Each row of numbers belongs to one of the elements below and depends on some of the facts about them. Some rows are named. Which element is each other row?

Facts:
μ: points at; β: refers to
J10 (μ J860)
J119 (β J785 J848)
J120 (μ J428 J883 J860)
J135 (β J567)
J142 (μ J286 J187 J883 J486 J375) (β J449 J486)
J143 (μ J618) (β J357 J618)
J152 (μ J213 J442 J367)
J154 (μ J602 J442) (β J551 J302 J760)
J157 (μ J742)
J166 (μ J883 J394) (β J801 J498)
J171 (β J302)
J187 (μ J661 J34)
J195 (β J589)
J210 (μ J742) (β J665 J950 J360 J908 J760)
J213 (μ J400 J948)
J218 (μ J728 J654)
J219 (μ J991 J820) (β J171)
J231 (μ J195)
J233 (μ J400)
J235 (μ J661 J820) (β J281 J551 J518)
J24 (μ J400 J48) (β J449)
J250 (μ J408)
J256 (μ J805) (β J865)
J261 (β J728)
J276 (μ J686)
J277 (μ J848) (β J486 J589)
J278 (μ J602 J803 J748)
J279 (μ J400) (β J357 J486 J589 J367)
J281 (μ J654) (β J665 J567)
J285 (μ J623 J654)
J286 (μ J661 J573)
J289 (μ J589 J365) (β J728)
J296 (μ J333)
J3 (μ J428 J34)
J302 (μ J420 J756 J843 J371)
J31 (μ J769 J7 J681)
J317 (μ J281) (β J279)
J321 (μ J697)
J325 (μ J756)
J333 (μ J498) (β J932 J391)
J335 (μ J309 J769)
J337 (μ J408)
J34 (μ J428 J400)
J356 (μ J31 J365)
J357 (μ J991)
J360 (μ J285 J58) (β J991)
J365 (μ J371)
J367 (μ J602) (β J357)
J371 (μ J408)
J375 (μ J428)
J382 (μ J898 J756) (β J449)
J383 (μ J213 J482)
J39 (β J449)
J391 (μ J482 J538) (β J383)
J392 (β J24)
J398 (μ J286)
J400 (μ J602) (β J766)
J405 (μ J218 J756 J466)
J406 (μ J34 J256)
J408 (μ J848) (β J39 J538)
J417 (μ J367) (β J486 J538 J166)
J418 (μ J391)
J420 (μ J428 J948 J846) (β J392 J486 J747)
J425 (μ J477 J602)
J428 (β J880 J602)
J431 (μ J187) (β J988)
J434 (μ J880 J950 J874)
J44 (μ J400)
J442 (μ J213 J883)
J446 (μ J991 J34 J573) (β J870 J171)
J449 (μ J785)
J453 (μ J567 J418 J325 J623)
J454 (μ J658 J553) (β J382 J486 J400)
J457 (μ J135 J951 J659)
J463 (μ J991 J805)
J466 (μ J442 J860 J400)
J472 (μ J991)
J477 (μ J466 J573 J654)
J482 (μ J551)
J483 (μ J860 J48)
J486 (μ J431)
J498 (μ J940 J707) (β J279)
J509 (β J391)
J511 (μ J278 J325)
J518 (μ J231 J551 J157 J446 J431)
J525 (μ J394) (β J289)
J537 (μ J581 J830 J848) (β J589 J365 J525)
J538 (β J24)
J545 (μ J848 J394) (β J991 J449 J486 J365)
J548 (μ J39 J357) (β J766)
J551 (μ J375) (β J665)
J553 (μ J860)
J567 (β J171)
J573 (μ J551)
J581 (μ J742 J375)
J583 (μ J777)
J589 (μ J482)
J612 (μ J154 J375 J250)
J618 (μ J44 J769 J365 J573) (β J950 J602)
J626 (μ J623 J431 J948 J509)
J633 (μ J325 J537 J171) (β J367)
J64 (μ J760 J830)
J647 (μ J286 J724)
J654 (μ J948)
J658 (μ J367)
J661 (μ J400) (β J261)
J665 (μ J602)
J666 (μ J398)
J674 (μ J442 J803) (β J142 J171)
J686 (μ J398)
J697 (μ J286 J756 J195 J250) (β J79 J538)
J7 (μ J428 J48)
J700 (β J950 J482 J498 J24)
J707 (μ J335 J486 J860)
J711 (μ J991 J442 J553)
J724 (μ J195 J843)
J728 (μ J860 J400) (β J658)
J742 (μ J883 J885 J623 J846)
J747 (μ J356 J972 J748) (β J551)
J748 (μ J602 J48 J803)
J756 (μ J860 J623)
J757 (β J302 J618 J391)
J760 (μ J466 J583) (β J289)
J763 (μ J991 J34 J829) (β J991 J486)
J765 (μ J922)
J766 (β J357)
J769 (μ J428 J948) (β J302)
J777 (μ J428)
J785 (μ J58) (β J279)
J79 (μ J898 J119 J420) (β J728 J829)
J800 (μ J39)
J801 (β J486)
J805 (μ J948)
J806 (μ J278 J602)
J820 (μ J428 J375)
J829 (μ J309 J846) (β J538)
J830 (μ J187 J803) (β J261 J337 J922)
J831 (β J633)
J843 (μ J883 J573)
J846 (μ J428 J948)
J848 (μ J602 J551) (β J525)
J856 (μ J428)
J860 (μ J602)
J865 (μ J661 J674 J400 J371) (β J856 J171)
J870 (μ J213)
J88 (μ J803) (β J302 J618 J922)
J880 (μ J466) (β J187 J865)
J883 (μ J602 J48 J623)
J885 (μ J602) (β J154 J948 J256)
J892 (μ J831 J431 J748)
J898 (μ J991 J602 J700) (β J302 J219)
J907 (μ J428 J511)
J908 (μ J44 J486 J420)
J922 (β J279 J486)
J932 (μ J250 J498) (β J801 J365)
J940 (μ J756 J573 J803) (β J357 J486 J728)
J946 (μ J661 J154) (β J289 J337)
J948 (β J367)
J950 (μ J777)
J951 (μ J806) (β J39 J589 J289)
J972 (μ J573) (β J279 J154 J551)
J991 (μ J187) (β J589)

Some rows with their names:
[-20  -1  13  10  -7  -9   4   4   3 -19   4  14  10   9  20  11   0  -8
  21  15  -4  20  17 -18   6   5 -16 -15  22   3   4  16   2   9  -2   3]: J289
[ 16 -28  -9  -3  36 -16 -13  13   2  -6  11  18 -10  35  23  11  27 -57
  20  20  -5  35  11 -16   4  18 -33 -29  14   2 -14  17 -23  -7  -3  67]: J885
[-19   5   7  12  -3 -11   6   3   4 -21   1  14   8   8  19  11  -1 -11
  20  13  -5  23  19 -22   9   4 -21 -15  22   3   6  16  12   6  -2   9]: J498
[-16  -7  16  12  -7 -11  -1   3   4 -16  -6  13   6   8  25  10   6  -6
  22  18  -8  22  16 -16  10  19 -17 -10  16  -1   8  16   4   7   8  12]: J195
[-13 -11   5  16   3 -12   3   5   4 -21  -6  12   7   4   6  14   6 -19
  24  16  -6  19  19 -21  14  -5 -24 -22  17   2   5  17   5  10  -4   5]: J892
[ -9 -15  15  13  12  -8   1   4   5 -23  -9  13   8  17  11  11   3 -14
  23  22  -6  21  20 -13  10  18 -25 -24  15   3   1  13  -5   4   4  39]: J674
[-12 -17  21  -5  26 -18   0   6 -10 -33   2   3  13 -27  -6   7  -3 -62
  40  -4   4   5  23 -45  -5  -2 -17 -12  12  -6  13  15 -20  16   9 -29]: J846
[-25   0   9   9 -16  -9   8   6   2 -16   7  14  14   8  25  16  -1 -10
  23   5  -3  18  14 -19   4  -6 -14 -14  24   5   2  16   5   9 -10 -11]: J337
[-19  -3  -1  18   4 -13   4   3   3 -17 -12  13  11   7  14  14   8 -19
  24   3  -5  21  21 -23  13   5 -27 -18  19  -2  10  16  16   7  -4  -4]: J623
[-13  -8  10  20   0  -7   8   1   7 -23  -2  13   8   3  -6   4  -9  -3
  20  26  -8  16  21 -19  19 -15 -22 -23  19   6   2  18   5  11  -2  17]: J286
[ -9 -23  16  16  30  -3   7   5   7   2  11  13  16   9  -9 -46 -23  -2
  30 -14  22  23  22  -6   6 -21 -26 -20  12 -10  -2  15 -32  24  -3  17]: J44
[-16  -7   5  18   3 -11   5   3   5 -22  -9  12  11   2   6  12   1 -12
  24  20  -7  18  19 -22  18  -4 -24 -21  19   3   6  17  13   9  -3   4]: J398
[ -8  -7  17   9  -7  -7   0   4   6 -25  11  14  -1   8  14  11  -1  -2
  15  37 -13  17  15 -18  12   5 -13 -16  19  12   1  17  -5   4   6  33]: J830
[-14  -8   2  18  11 -10   4   3   4 -14  -3  13  10   7   8   4   4 -18
  23   3  -2  22  21 -21  12  -3 -26 -22  19   0   6  17   7   8  -4  11]: J442
[-24   4   7  10  -6 -11  10   7   2 -25   2  13   8   9  19  19  -1 -16
  23  10  -6  17  15 -22   6 -15 -16 -16  25   6  -2  15   7  10 -13 -12]: J482
[-15   2  17  10   3  -6   6   2   4 -30   0  15   6   3  10  13  -5 -15
  18  23  -7  16  21 -27  10   2 -21 -20  21   9   4  16   5   5   1  23]: J142
[-33  28   3  13  34 -18   0   4   7 -48 -41   7 -16   8  13   2  11 -13
  34  13  -6  29  19 -17  16  -6 -18  -5  20  -2  -4  11  12  12   2   4]: J391
[-16 -10   6  17   3 -11   4   4   4 -19  -8  12   9   5   7  12   3 -16
  26  11  -6  20  18 -21  14  -4 -24 -21  17   1   5  17   6  11  -2   2]: J356

Which element is each row?
No name comes twice in this set of rows, the named rows included.
[-40  39  -3  12  42 -18   4   6   6 -52 -45   6 -21   4  10  -4  10 -16
  38   3   0  30  20 -17  16 -25 -19   0  24  -3  -9   8  13  17  -6 -11] => J383
[-11  10  25 -22  25 -15  -2   4  -6 -42 -20   7   8  -4   5  14 -20 -64
  31  34   4   8  33 -45  -7  18 -23 -22  14 -11   1  16 -10   1   9   5] => J428
[ -3  -5  24   7   1  -7   1   3   6 -35  16  13  -6   1  -3   3 -11  -7
  13  49 -14  11  17 -23  16  -4 -13 -19  18  16  -1  17 -10   8  10  44] => J763
[-10 -10  11  13  11 -11   5   4   4 -26  -1  12   5  -2  -7   6  -5 -17
  22  19  -7  13  22 -26  16 -12 -23 -22  18   5   3  17  -1  11   0  12] => J406
[-21  -6   1  16   3 -12   7   5   3 -19  -9  12  10   2   8  18   3 -19
  28   4  -6  17  19 -24  13 -15 -25 -22  21   2   4  17  10  13 -11 -12] => J988
[-12  -6   5  19   0 -10   6   3   6 -25  -5  13   5   2   1  14   1 -13
  21  26 -11  16  20 -23  20 -10 -23 -22  20   9   3  18  10   9  -2  12] => J573
[-16  -5  14  12   3  -8   2   3   3 -23  -6  13  12  10  16  15   3 -12
  24  15  -6  20  18 -19   8  17 -20 -16  18   2   7  14   1   6   3  19] => J210
[-21   6  11  10  25 -13  -3   3   5 -36 -30   9  -3  11  13   7   6 -15
  31  21  -6  25  20 -16  12  15 -21 -10  15  -2   1  11   3   7   6  18] => J757
[ -6 -23  33   6  16   0   5   5   8   4  33  15  14  14   9 -53 -29  17
  19  -1  18  22  17   0  -5  -6 -14 -11  13  -5  -3  14 -48  19   7  38] => J661
[-24 -26  20  22  28  -1  14   5   1 -26 -28   9  28  14 -10  22  -6 -25
  33  -1  -3  11  25 -11   6   4 -31 -36  16   2  -4   3 -21  10 -13  16] => J870
[-22 -22  15  25  12  -3  15   5   1 -27  -3  11  21   5  -3  27   0 -19
  26  -1  -9   8  20 -18   9  -4 -24 -31  21  13   1   9  -6  11 -13  13] => J518
[  1  -9  -6   2 -22 -16  -5   3   5  -3 -10  15  10  12   9  11  -8 -18
  20  49  -3  22  26 -29  17  -1 -31 -27  15 -15   7  29  25   4   1  -8] => J633
[-14  -9  16  10   9  -9   6   4   0 -30  -2  12  10   0   5  22  -1 -29
  23  17  -9  12  21 -26   8   5 -22 -22  19   9   4  13  -5   6   0  20] => J551
[ -8 -10  21  12  19  -4   9   3   5 -44  -7  11   1   6 -16  19 -13 -18
  20  47 -14   7  24 -22  16  -6 -22 -32  18  14  -7  11 -13   5   1  49] => J219
[ -6  -5  18   1  27 -13   5   3  -4 -38  15   9   3 -25 -14   2 -11 -54
  27  14  -1   3  25 -45   6 -10 -20 -20  17   6   9  19 -13  11   8   8] => J3

The same elements again, as new rows of numbers:
Some elements and their rows:
[-13  28 -18 -12  29   0  -7  12  11 -11  12   3 -27  10]: J39
[-58  57 -10 -28  -2  -4 -15 -12  30  -7  16   5 -11  -2]: J367
[ -5  26   0 -13   9   0  -3 -22  19  -6   2  16 -21   3]: J142
[-13  32   7 -18   6  -6  -1  -7   3  -9   9   8  -8   2]: J951
[-16  17  -7 -13   8   3  -2  -9  20 -11   8  25 -15  15]: J449
[-13  32  11 -23   8  -3   3  -3   3 -12  12   9  -4   4]: J79
[-22  16   8 -13   3   1   9  -7  13 -11  12  13 -10  17]: J406
[ -7  27  12 -12   5  -3   1 -17  10  -7   5   6 -20   5]: J763
[-23  17   4 -13   5  -2   4  -7  11 -10  12  13 -10  18]: J800
[-20  16   6 -14   3  -3   3  -9  14 -10  12  14  -8  19]: J356
[-10  28   7 -15   7  -5   4 -11   9  -8   8   6 -12   8]: J360
[-23  16   4 -13   4  -3   3  -8  13 -10  11  14  -8  19]: J64
[-21  16   6 -13   4  -4   1  -9  12 -10  10  14  -6  19]: J337
[-20  15   4 -13   5  -3   1  -8  14 -10  11  13  -8  20]: J231
[-11  29   5 -20   8  -4   5 -14  15 -10  10   6  -5  13]: J391
[-33  11  13 -17   8  10  27 -13   4  -8  12  16 -10   3]: J907
[-45  51 -22 -19  -2  -7  -6  -6  11  -4  13  10  -5  -6]: J885
[-23  15   6 -13   5   1   9  -8  11 -10  12  13  -9  16]: J626

Rows to name:
No name comes twice in this set of rows, the named rows included.
[-10  33  -6 -14   5  -5  10 -13  14  -7  10   4  -8  14] => J674
[-22  29  -9 -14  26  -5  -2  12   6 -10  16  -6 -22  13] => J700
[-11  30   7 -20   6  -8  -2 -15  12 -10   9   7  -6  12] => J830
[-36  12  12 -17   9  13  30 -12   3  -7  13  16 -10   0] => J7
[-23  21  13 -22  13  16  49 -23   3  -4  14   5  -6  -7] => J769
[-30  28   8 -19  27   4  12   7  13 -11  20 -13 -26  10] => J948
[-31  33   5 -21  25  -3  -3   7  20 -13  19 -13 -24  18] => J766
[-10  29   7 -14   6  -2  -1 -14  15  -7   7   6 -18   6] => J454
[-19  25   1  -8  23  -9  -6  12  -1  -9  12 -12 -24  12] => J195
[-11  17  10 -12   1  -4   2  -9  17 -13  11  15  -8  26] => J286
[-10  30  14 -20   7  -8   1   0  -5 -12  12   7  -2   3] => J525

